[ 2.03  0.35 -0.15  0.46 -0.89 -1.52 -0.26  0.14 -0.48 -2.13  0.49 -0.40
  1.17  0.32  0.18 -0.59  0.60  0.81  0.23 -0.81  0.20  0.58 -0.42  0.54
  0.77 -0.81 -1.47 -0.59  0.43  1.21  1.87 -1.80  0.54 -0.11 -2.00  0.05
  1.62  0.32 -1.12 -1.11 -1.10 -0.71 -0.97  1.84  1.32 -0.05 -0.47 -1.54
 -0.20 -0.65 -1.41 -2.42  0.02  0.97  1.15 -1.43 -1.08  1.97  0.80 -1.30
 -0.25 -0.25 -0.27  0.09  0.26 -0.31 -2.35 -0.46 -0.17 -0.89  0.80 -0.13
  1.13]
X
[ 0.58 -2.04 -0.31 -0.63  0.83 -0.69  0.76 -0.63 -0.79 -0.44  0.31 -0.26
  0.21 -0.22  0.21 -0.07  0.12 -0.94  0.63 -0.75 -0.83 -0.36  0.08  0.70
 -0.94 -0.23 -1.65 -0.89 -0.25  0.61 -0.70 -0.19  0.71  0.09 -0.77 -0.04
  0.57 -1.00 -0.24  0.05 -0.06 -0.31  0.06  0.54  0.67 -0.06 -0.02  0.25
 -0.12 -1.33 -1.12 -0.62  0.20  1.06  0.70 -0.43  0.72 -0.04  0.64 -0.16
 -1.24 -0.29  0.47 -0.24  0.29  0.83 -0.49 -0.04 -0.47  0.66 -1.25  0.93
  0.10]
X
[-0.97 -0.99  0.67 -1.08  0.29 -0.06  0.04  2.97 -0.60  2.65 -0.91  1.18
 -1.54 -0.83 -2.18  1.02 -0.50 -0.82 -0.90  0.09  1.33  0.59 -0.91  1.23
  2.75  2.15  0.23 -0.87 -0.61  0.51 -2.67  3.46  0.79 -0.34  0.70  0.77
 -0.92 -3.27  2.28  0.01  0.49  0.50  0.26 -1.11  1.15 -0.67 -0.19  0.29
  0.98  0.02 -0.43  1.03 -0.73  1.05  0.11 -0.76  1.69 -0.25 -0.98  2.09
 -0.32 -1.69 -0.10 -0.15  0.56  1.04  2.40 -0.99 -2.18  1.05 -0.37  0.06
 -0.26]
X
[ 0.27 -0.73  0.26  0.02 -0.37 -0.70  0.16  3.18 -0.24  1.08 -0.81  1.23
 -0.87 -0.48 -1.39  0.25 -0.33  0.03 -0.49  0.02  1.58 -0.03 -0.69  0.40
  1.94  1.33  0.35 -0.42  1.03  0.33 -1.07  1.80  1.05  0.13 -0.56  0.23
 -0.03 -2.24  1.14 -0.38  0.05  0.18 -0.55  0.30  1.59 -0.21 -0.59 -0.39
  0.82 -0.37 -0.91 -0.79 -0.47  0.46 -0.03 -1.74  0.86  0.26 -0.67  1.23
  0.08 -1.03 -0.29 -0.54  0.49  0.49  1.20 -3.03 -2.17  0.17 -0.23  0.15
  0.36]
K
[ 1.49  0.53 -0.30  0.06 -0.65 -0.53  0.62 -0.36  0.45 -1.83  0.24 -0.79
  0.77  0.90  0.44  0.59  0.45  0.44  0.35 -0.73 -0.52  0.61 -0.08 -0.01
 -0.42 -1.06 -0.89  0.31 -0.19 -0.15  1.76 -1.67  0.37 -0.56 -1.02 -0.95
  0.52 -3.26 -1.87 -0.73 -0.23 -1.16 -0.73  1.23 -0.09 -0.04  0.19  0.30
 -0.85 -0.48  0.43 -1.20  0.50 -0.89  0.24  0.17 -1.13  0.13  0.50  0.27
  0.25 -0.48 -0.07 -1.55  0.55  0.68 -1.27 -0.74  0.60 -0.86 -0.93  0.01
  1.56]
K
[ 0.66  0.13 -0.51 -1.93  2.22 -1.51  1.48 -1.04  0.30  0.34  1.68  1.16
  0.00  0.93  0.94 -1.20 -0.41 -0.81  0.89 -1.71  1.55  0.00  0.40  0.91
  1.77  0.09 -1.95 -1.87 -0.76 -0.07 -0.46 -1.34  4.52  0.18 -0.65 -0.28
 -0.23 -1.50 -0.15  0.95 -0.15 -1.42  0.40  1.09 -1.82 -2.01  0.54  1.15
 -2.71 -1.49 -0.31 -0.75  0.71  1.62  1.45  0.43  1.76 -0.92  1.18 -1.06
 -1.15 -1.85  1.14 -1.39  1.03  1.51 -0.45  1.29 -0.34  0.77 -0.79  0.86
  0.30]
Z
[ 1.50 -0.75  0.14  0.83 -2.77 -0.80  2.29  0.89  0.96 -2.57  2.63 -0.11
 -0.65  0.10  2.02 -0.23  1.10  0.61 -0.95 -1.44  1.54 -0.01  0.52 -0.62
 -0.40  0.72 -0.57 -0.68 -0.45  0.82  0.78 -0.91  1.77 -0.43 -1.96 -1.46
  0.10 -0.37 -1.27 -1.26  2.02 -1.33 -0.62  0.50 -2.83 -0.79 -1.73 -1.20
  0.23 -0.93 -0.86 -2.93  1.95 -0.88 -0.52 -0.90 -2.52 -0.62 -0.99  0.84
  1.27  1.03  0.53  1.91  0.80  1.62 -0.64 -3.34 -0.18 -0.92  1.10  2.16
  2.58]
Z
[ 2.86 -0.62  0.77  1.20 -3.00 -0.67  1.75 -0.59  0.72 -2.59  3.90 -0.43
 -0.30  1.06  1.68 -0.26  1.92  0.10 -0.52 -2.02  1.24  1.01  0.90 -0.76
 -1.19  0.75 -1.28  0.18  1.63  2.41  2.96 -2.63  3.31 -0.26 -1.79 -1.41
  0.34  0.06 -3.40 -1.22  0.58 -0.50  0.56  1.02  1.55 -0.51 -1.96 -1.80
  0.64 -1.08 -1.19 -4.92  0.62 -1.09 -1.11 -2.02 -3.34 -0.86  0.00 -0.63
  0.82 -0.04  0.43  0.75  2.15  1.26 -2.97 -1.79  0.40 -0.98  0.43  0.50
  3.36]
Z
[-0.84  0.64  0.78 -0.38  0.58  0.01 -1.93  1.97  0.38  0.79 -1.74  0.99
 -0.18 -0.66 -1.56  0.34 -0.66  0.77 -0.49  1.35 -0.84 -0.17  0.58 -0.08
 -0.26  0.06  1.20  0.42  0.16 -1.25  0.16  1.09 -0.73  0.04  0.89  0.54
  0.11 -0.41  2.48  0.07  0.10  0.35 -1.47 -0.10  0.12 -0.39  0.41  1.12
 -0.24  0.23  0.46  0.92  0.41 -0.19 -0.56  1.04  0.86 -0.06 -1.12  1.20
 -0.57  0.07 -1.58  0.10 -0.55 -0.80  1.79 -0.84 -0.65 -0.05  0.77 -0.64
 -1.66]
X
[ 2.29 -0.59  1.12 -0.02 -2.22 -0.90  2.45 -1.50 -0.75 -0.09  4.63  0.02
  0.94  1.30  2.86 -1.24  1.35 -1.09  0.39 -2.27  2.41  0.77  2.27 -0.19
  0.93 -0.46 -1.29 -1.61  0.19  4.24  1.63 -1.64  4.81 -0.23 -1.96 -1.09
 -0.16 -0.48 -3.57 -0.49  0.73 -1.34  1.70  1.55  0.49 -0.60 -1.57 -0.76
 -0.48 -1.34  0.81 -5.97  0.74  0.89  0.84 -1.74 -2.41 -0.58  0.27 -1.90
  1.67 -1.09  1.81 -1.93  2.23  2.89 -3.56  1.17  0.27  0.28 -0.81  0.67
 -1.83]
X
[ 0.45 -1.63  0.76 -0.34  0.47 -0.03 -0.15  1.89 -0.68  1.47 -0.97  0.66
 -0.58 -0.72 -1.13  0.32 -0.23  0.18  0.06 -1.05  0.69  0.15 -0.73  1.10
  0.97  1.14  0.82 -1.04 -0.27 -0.58 -0.93  2.20  0.57 -0.29  0.90  0.25
 -0.41 -1.99  1.73 -2.17  0.25 -0.50 -0.43 -0.43  1.24 -1.25 -0.21  0.77
 -0.33 -0.29 -0.30  0.45 -0.18  0.35 -0.17 -0.93  1.74 -0.03 -1.01  1.40
 -0.31 -1.49  0.14 -0.95  0.83 -0.04  1.84 -1.33 -1.86 -0.29  0.00  0.35
 -0.13]
X
[ 1.32 -1.12  1.63  0.37 -1.70 -0.79  0.95  1.23 -0.58  0.29  1.87  1.07
 -0.42  0.22 -2.69  0.90  0.52 -1.06 -0.75 -0.42  1.63  0.39  0.88 -0.34
  0.01  2.21 -1.25 -1.47 -0.38  2.09  0.12  0.86  3.22  0.27 -1.11 -0.10
 -0.04 -1.34 -1.25 -0.98  0.53 -1.63  0.24  0.06  1.54 -1.34 -1.99 -0.90
  0.51 -0.13 -1.34 -3.24 -0.06 -0.04  0.63 -1.74 -1.44  0.10 -1.95  1.41
  0.56 -1.60  1.09 -0.08  1.98  1.96  0.20 -0.91 -1.58 -0.21 -0.24  1.12
  2.65]
Z
[ 0.31  1.17 -0.48 -1.38  2.33 -1.18  0.36 -0.05 -1.25  0.31 -0.34  0.53
  0.82 -0.24  0.73 -1.07 -0.71 -0.82  0.73  0.60  0.40 -0.23 -1.15  0.46
  1.36 -0.95 -0.53 -0.59 -0.29 -0.83 -0.21  0.26  1.84  0.98 -0.12  1.16
 -0.75 -0.48  0.81  1.80 -0.29 -0.40 -1.01  1.14 -0.50 -0.67  1.44  1.15
 -0.54 -0.58 -0.53  0.45  0.46  1.32  0.35  0.21  1.54 -0.13  0.52  1.05
 -1.76 -1.25  0.67 -0.98  0.05  1.52  0.10  0.06  0.74  0.36 -0.80  0.10
  0.53]
Z
[ 2.18  2.43 -0.82 -0.11  1.14 -1.15 -0.01 -3.90  0.85 -3.83  3.09 -0.42
  2.03  1.40  3.97 -2.07  0.09  0.41  1.87 -1.99 -2.38  0.93  1.17 -1.04
 -1.65 -3.77 -2.97  0.65  2.92  1.16  4.25 -5.28  3.34  0.70 -1.90 -2.15
  1.07  2.72 -2.75  0.35 -1.45 -2.60 -1.12  3.01 -2.27  1.54  1.07  0.47
 -3.36 -0.09 -0.22 -1.76  2.31  0.34  0.61  0.95 -1.16 -0.33  2.87 -4.46
 -0.53  2.32  1.63 -0.96 -0.80  0.28 -5.63  4.35  3.52 -0.75  0.35 -0.72
  0.72]
X
[-0.69 -1.18  0.36 -1.15  1.04 -0.01 -0.38  4.04  0.12  3.93 -1.99  1.44
 -1.19 -1.65 -3.90  0.95 -1.60 -1.03 -0.24  0.57  1.47 -0.59 -1.67  0.56
  1.72  2.67  2.17 -1.26 -0.56 -2.39 -1.97  4.28  0.84 -0.37 -0.33  0.16
 -1.09 -4.02  4.10 -0.18  0.83 -0.04 -5.12 -0.54  1.93 -2.08 -0.96  1.82
  1.13  1.13 -0.48  0.71 -0.91  0.80 -0.78 -1.69  3.91 -0.19 -2.05  3.68
  0.32 -1.57 -0.57 -0.46  0.00  0.25  4.54 -4.92 -4.03 -0.21  0.30  0.49
 -0.97]
X
[ 0.33  0.28  0.73 -1.73  1.49 -0.28  0.02 -0.99 -0.77 -0.14 -0.10  0.33
  0.56  0.28  0.17 -0.14 -0.16 -0.08 -0.33 -0.48  0.36  0.09 -0.66 -0.10
  0.67 -0.24 -0.29 -0.71  0.27  0.05 -0.13  0.08  1.26  0.65 -1.57  0.12
  0.33 -0.61  0.09 -0.51  0.12  0.14 -0.79  1.02 -0.08 -0.23 -0.08 -0.78
 -0.52 -0.44  0.00 -0.97  0.03  1.07  0.42 -0.09  0.17 -0.32  2.02  0.26
 -0.62 -0.28  0.07 -0.69 -0.02  0.12 -0.20 -0.16 -0.19 -0.10 -0.74  0.23
 -0.15]
K
[ 1.18 -2.16  1.58  1.07 -3.47 -0.85  0.76  1.24  0.14 -0.82 -0.27  0.07
 -0.56 -0.20 -0.45  0.44  1.49 -0.32 -1.56 -0.57  1.50  0.63  0.06 -0.21
 -0.14  2.35  0.69 -0.96 -0.77  1.79  0.46  1.20 -0.29  0.38 -2.01 -0.11
  0.51 -1.13 -1.00 -3.16  1.07 -0.33 -0.69  0.73  3.04 -1.12 -2.04 -2.03
  2.24 -0.37 -1.06 -1.42 -1.13 -0.72  0.47 -2.87 -2.40  0.13 -1.40  1.54
  0.51  0.76 -0.79  0.75  1.89  1.33  0.28 -5.51 -1.21 -1.30  0.99  1.12
  2.78]
Z
[ 0.63  1.00  0.45 -2.39  1.30 -0.55  0.58 -0.84  0.07 -0.07  2.24  0.53
  0.86  1.18  1.92 -2.06 -0.17 -1.14  1.92 -1.75  0.03  0.04 -0.01  0.07
 -1.49 -2.09 -0.90  0.13 -0.15  0.06  1.07 -1.72  3.30 -0.07 -0.57 -0.50
 -0.28 -0.05 -0.16  1.64  0.87 -1.36  0.53  1.17 -2.19  0.18  1.21  2.04
 -3.03 -0.30  0.10 -1.43  1.63  1.37 -0.21  0.73  1.17 -0.47  1.26 -2.10
 -0.89 -2.26  1.11 -1.21  0.25  0.56 -1.80  3.58  0.70  0.70 -0.24 -0.27
 -0.17]
Z
[ 2.30  1.28  0.65 -0.13  0.42 -0.24 -0.83 -0.01 -0.05  0.65 -0.58  0.26
  0.91  0.60 -0.43 -0.01  1.02 -0.45  0.70 -0.37  0.14  0.50  1.82 -0.01
  1.15  0.17  0.12 -1.67 -0.71  0.68 -0.74  0.44  0.32  0.31 -0.45  0.28
  0.99 -1.03 -0.09 -0.22 -0.10 -0.25 -0.52  1.09  0.38  0.03  0.49  0.53
  0.13 -0.12 -1.01 -0.24  0.53  0.14  0.52 -0.40  0.32  0.48  1.84 -0.16
 -1.06 -1.44  0.18 -0.26  0.40  0.13 -0.57  0.69 -0.66 -0.20 -0.80 -0.34
  0.17]
Z
[-0.16 -1.43  1.55  0.11 -1.24 -0.43 -0.22  3.96 -0.30  2.38 -0.69  0.62
 -1.50 -0.51 -2.37  1.12 -0.30 -0.74 -1.05  0.44  1.58  0.10 -0.45  0.25
  1.39  1.84  1.43 -1.38 -0.40  1.10 -1.70  3.40  0.46 -0.38  0.29  0.55
 -0.50 -1.96  0.96 -1.11  1.71  0.13 -0.62 -0.85  2.89 -1.22 -1.13 -0.59
  2.13 -0.66 -0.26 -0.85 -1.04  0.32  0.16 -2.07 -1.03 -0.33 -1.35  3.10
  0.31 -1.77  0.44 -1.12  1.49  1.01  2.44 -2.74 -3.13 -0.32  0.22 -0.91
  0.88]
Z
[ 0.63 -0.20  1.19  1.29 -1.41 -0.03  0.90  1.48  1.21  0.25  0.50  0.06
 -0.27 -0.60  0.38 -0.04  0.78 -0.06 -0.97 -0.40  0.41  0.83  0.12 -1.00
  0.40  1.08  0.71 -0.33 -0.10  0.03  1.07  1.57  0.89 -0.27 -1.31 -1.44
 -1.15 -0.84  0.12 -1.41 -0.05 -0.17 -0.76  0.73  1.25 -1.21 -1.39  0.29
  0.93 -0.01 -0.79 -1.73  0.38 -1.58 -0.08 -1.84 -0.74  0.68 -0.89  1.04
  0.70  0.43  0.53  0.87  0.35  0.55  0.96 -2.57 -0.83 -0.88  0.44  0.32
  2.30]
Z
[ 0.93  0.91 -0.68 -0.90  0.95 -1.27  1.20  0.01  0.27 -0.31  1.98  0.50
  0.36  0.13  2.18 -1.05  0.12 -0.64  0.03 -0.54  0.50  0.10 -0.40  1.16
  0.37 -1.45 -1.15 -0.44  0.31 -0.59  1.29  0.01  2.97  0.02 -1.91 -0.88
  0.04 -0.29  0.07  0.15  0.29 -0.95 -0.49  0.44 -0.64 -0.06 -0.13  0.27
 -1.66 -0.81  0.19 -0.81  1.77 -0.43  1.24 -0.20  1.02  0.34  2.06 -1.12
 -1.65 -0.69  1.20 -0.65  0.96  1.01 -0.56  0.32 -0.59 -0.35  0.05  1.30
  0.04]
X
[-0.31  0.00  0.88 -1.81  2.99 -0.05 -0.19  3.84  0.30  3.63 -0.66  2.72
 -0.60 -0.37 -2.22  0.40 -1.70 -0.77 -0.75  0.34  1.65  0.27 -1.34  0.11
  1.45  1.20  1.03  0.09 -0.91 -2.60 -1.42  3.48  2.32  0.37  1.06 -0.78
 -1.97 -2.80  3.89  0.87 -0.08 -0.16 -0.95  0.27 -0.32 -1.69  1.09  2.93
 -1.01  0.22 -0.21  3.48 -0.15  1.78  0.37 -0.84  4.82 -1.14 -1.53  3.14
 -1.22 -3.15 -0.02 -1.65  0.06 -0.30  4.41 -1.42 -2.71 -0.14 -0.03  0.57
 -1.71]
X
[ 0.17 -0.97  0.63  1.79 -0.92  0.16 -0.59  1.86 -0.88 -0.39  0.02  0.50
 -0.13 -0.18 -1.94  2.74 -0.03 -0.82 -0.72  0.71 -0.96  0.98 -0.26 -0.59
  0.12  1.62  1.35 -0.52  0.88  0.30 -0.13  0.44 -0.10 -0.25 -0.51  0.02
  0.38 -0.64 -0.20 -1.37 -0.42  0.16 -0.49  0.84  1.77  0.10 -0.30  0.34
  1.40 -0.84 -0.44 -0.52 -1.31 -0.18 -0.09 -1.58 -1.01 -0.07 -1.15  1.66
 -0.17 -0.77 -1.07  0.10  0.62 -0.37  0.74 -2.54 -2.73  0.96 -0.36 -0.48
  1.14]
Z
[ 1.14 -0.54  1.08 -0.21 -1.03 -0.37  0.96 -0.19 -0.23 -0.78  1.77  0.20
 -0.32  0.34  0.91  0.20  0.39 -0.09 -0.18 -2.17  1.13  0.32  0.23  1.00
  2.15  0.03 -0.68 -1.46 -0.25  1.95 -0.26  0.08  1.92  0.31 -1.65 -1.32
  0.01 -1.44 -1.06 -0.64  0.73 -0.20 -0.72  1.24  1.46  0.17 -1.35 -1.57
 -0.24 -0.60 -0.69 -3.61  0.05  0.48  0.74  1.05 -0.20 -0.02 -0.35  0.40
 -1.66 -1.05  0.23 -0.81  1.62  1.57 -0.08 -1.33 -2.56 -0.09 -0.35  1.16
  1.58]
K
[ 1.30  0.97 -0.73 -0.70  1.92 -1.23  1.77 -0.67  0.64 -0.72  3.61  0.30
  0.99  0.85  2.15 -2.57 -0.10 -1.27 -0.08 -1.72 -0.37  0.07  0.80  0.14
 -0.07 -2.35 -1.50  0.08  1.06  0.28  2.92 -3.60  4.47  2.05 -1.97  0.26
  0.44  6.85 -0.51  1.44 -0.62 -3.47  0.70  1.28 -0.88  0.31  1.03  1.65
 -2.07 -0.63 -0.99 -1.56  1.29  1.07  0.89  0.17  1.51 -0.48  0.76 -1.14
 -0.43 -1.45  1.57 -0.59  0.13  0.61 -2.27  2.24  1.16 -0.19  0.25  0.01
  0.24]
X
[ 2.19  0.59  0.31 -0.38  0.88 -1.08  0.71 -3.06 -0.03 -1.65  1.19 -0.14
  2.23  1.50  1.85 -1.83  0.31 -0.45  1.99 -1.84 -0.03  0.66  0.34 -5.83
  1.65 -2.58 -2.81 -0.35  0.02  1.64  1.16 -1.99  3.30  0.64 -1.97 -0.79
  1.32  0.10 -1.70  0.15 -1.87 -1.56 -0.12  1.40 -2.07  0.58  1.33  1.18
 -1.40 -1.79 -0.72 -1.52  2.44  2.34  1.67  0.64 -0.05  1.05  2.56 -2.20
 -0.80 -1.74  1.92 -1.41  0.77  1.15 -4.17  3.33  0.31 -0.20 -1.16 -1.58
  1.18]
X
